Below is a small trained network, with its code and all its weights. Each question gives an input and a class and asks what happens when units are switched off, that is, made to give their printed mean instead of their output.

import numpy as np


def w(rows, s, z=0):
    codes = np.array(rows[::2]) - 128.0
    scale = np.full(codes.shape[1], s)
    scale[-1] = z or s
    return codes * scale


def norm(h):
    return h / np.sqrt((h * h).mean(-1, keepdims=True) + 1e-5)


def f(y):
    return y / 2 * (1 + np.tanh(0.7978845608 * (y + 0.044715 * y**3)))


def log_softmax(a):
    a = a - a.max(-1, keepdims=True)
    return a - np.log(np.exp(a).sum(-1, keepdims=True))


def net(x, mask):
    res = np.array(x, float).reshape(1, 6) / 4 @ E
    u = 0
    for l in range(2):
        y = f(norm(res) @ A[l][:, :-1].T + A[l][:, -1])
        res = res + np.where(mask[u : u + 7], y, B[l][:, -1]) @ B[l][:, :-1]
        u += 7
    return log_softmax(norm(res)[-1] @ U[:, :-1].T + U[:, -1])


A, B = {}, {}
E = w([
[14,179,147,72,151,117,166,84,167],'x0',
[52,97,190,141,179,146,170,179,110],'x1',
[105,103,142,230,135,44,108,98,143],'x2',
[111,84,77,230,67,140,108,20,131],'x3',
[154,253,204,174,78,160,172,188,143],'x4',
[125,116,185,221,146,5,179,143,55],'x5',
],0.0047)
A[0] = w([
[128,74,77,3,147,181,63,120,150,66],'0.n0',
[111,176,143,201,147,68,101,166,60,127],'0.n1',
[176,21,143,122,170,38,93,164,94,101],'0.n2',
[234,123,32,153,49,82,84,109,138,1],'0.n3',
[116,108,71,147,116,183,70,144,71,106],'0.n4',
[79,176,138,143,132,104,124,120,148,152],'0.n5',
[105,168,68,132,68,155,129,172,173,98],'0.n6',
],0.005,0.0029)
B[0] = w([
[104,91,17,82,207,207,63,213,240,254],'0.n0',
[140,47,93,160,110,152,197,218,156,246],'0.n1',
[76,167,160,172,82,157,165,93,153,255],'0.n2',
[163,211,68,154,74,29,78,170,120,206],'0.n3',
[124,156,138,131,145,41,189,110,253,155],'0.n4',
[189,97,93,160,147,251,87,119,58,181],'0.n5',
[84,47,113,125,88,231,127,134,72,148],'0.n6',
],0.0044,0.0023)
A[1] = w([
[103,221,166,150,43,254,169,52,166,2],'1.n0',
[150,195,151,37,157,142,188,224,86,64],'1.n1',
[162,211,219,38,135,160,143,206,68,5],'1.n2',
[40,83,103,139,173,50,137,35,104,6],'1.n3',
[254,165,65,163,56,65,74,99,144,26],'1.n4',
[170,209,120,163,80,159,73,147,91,73],'1.n5',
[97,163,126,149,107,175,146,139,125,55],'1.n6',
],0.0061,0.0034)
B[1] = w([
[60,82,217,109,50,114,123,99,185,187],'1.n0',
[198,176,111,156,179,112,215,45,169,255],'1.n1',
[176,180,176,62,235,80,205,2,112,238],'1.n2',
[109,105,167,82,217,170,59,121,18,214],'1.n3',
[173,169,95,70,73,61,75,126,75,240],'1.n4',
[90,82,118,78,94,88,111,54,86,177],'1.n5',
[136,79,153,110,105,72,98,83,169,124],'1.n6',
],0.0088,0.0034)
U = w([
[75,86,134,140,205,137,62,101,29,62],'0',
[107,121,34,75,165,218,92,172,213,237],'1',
[189,203,163,107,198,117,221,61,153,185],'2',
[129,116,180,250,128,101,174,215,98,16],'3',
[50,110,210,119,35,152,124,82,183,1],'4',
[190,162,70,128,37,49,67,108,85,247],'5',
],0.015,0.00099)

Each question gives the input, the list of numbers given to net, and the class t.
The units are the neurons (one row each of A and B). Each row of codes is followed by its name. A weight is (code - 128) times the scale printed after its matrix; where a second scale follows, it is the last column's (A, B and U).
mask holds one flag per neuron, layer by layer. A switched-off neuron (its flag False) gives its mean, the last column of its row in B, instead of its output. The means were averaged over made-up inputs and are rounded, as every weight is.
A unit's drop is (log p(t) with every unit on - log p(t) with that unit switched off) / (log p(t) with every unit on - log p(t) with every unit switched off).
The circuit of an input: a set's keep is (log p(t) with only the set's units on - log p(t) with every unit switched off) / (log p(t) with every unit on - log p(t) with every unit switched off). Starting from the 12 units with the biggest drops (on a tie, the unit counted first), units are removed one at a time, each time the one whose removal leaves the highest keep (on an exact tie, the one counted first), for as long as the keep stays at least 0.8.
units of the circuit, in order: the units of the circuit, biggest drop first
most important unit: the unit with the biggest drop
k most important neurons: the k neurons with the biggest drops, biggest first
top k neurons in layer l: the k neurons of layer l with the biggest drops, biggest first
drop when u is switched off: that unit's drop, to one decimal
input [2,-6,4,1,7,1], class 5: most important unit	1.n4
input [1,-1,-7,6,-1,5], class 5: top 2 neurons in layer 0	0.n3, 0.n6
input [1,-3,-1,-6,-6,2], class 1: 2 most important neurons	0.n0, 1.n2
input [-7,4,6,5,-3,1], class 3: units of the circuit, in order	1.n5, 1.n2
input [-1,5,-6,-7,0,-5], class 2: top 2 neurons in layer 1	1.n2, 1.n1
input [-1,-6,2,-4,5,8], class 3: 3 most important neurons	0.n1, 1.n2, 0.n3
input [8,4,3,0,3,1], class 4: top 2 neurons in layer 1	1.n0, 1.n2
input [-4,1,4,-5,-6,-1], class 1: units of the circuit, in order	0.n0, 1.n2
input [6,-6,-5,3,5,8], class 4: 2 most important neurons	1.n0, 0.n3
input [1,-5,5,-4,8,-6], class 4: 2 most important neurons	1.n0, 0.n6
input [4,-5,-2,3,2,-6], class 4: top 2 neurons in layer 0	0.n1, 0.n6
input [0,2,-8,1,-3,0], class 1: drop when 0.n0 is switched off	1.9
input [8,6,6,7,2,3], class 0: drop when 1.n3 is switched off	0.8
input [3,-5,-8,0,-8,2], class 1: drop when 0.n0 is switched off	0.1
input [8,2,-4,8,0,2], class 4: units of the circuit, in order	1.n0
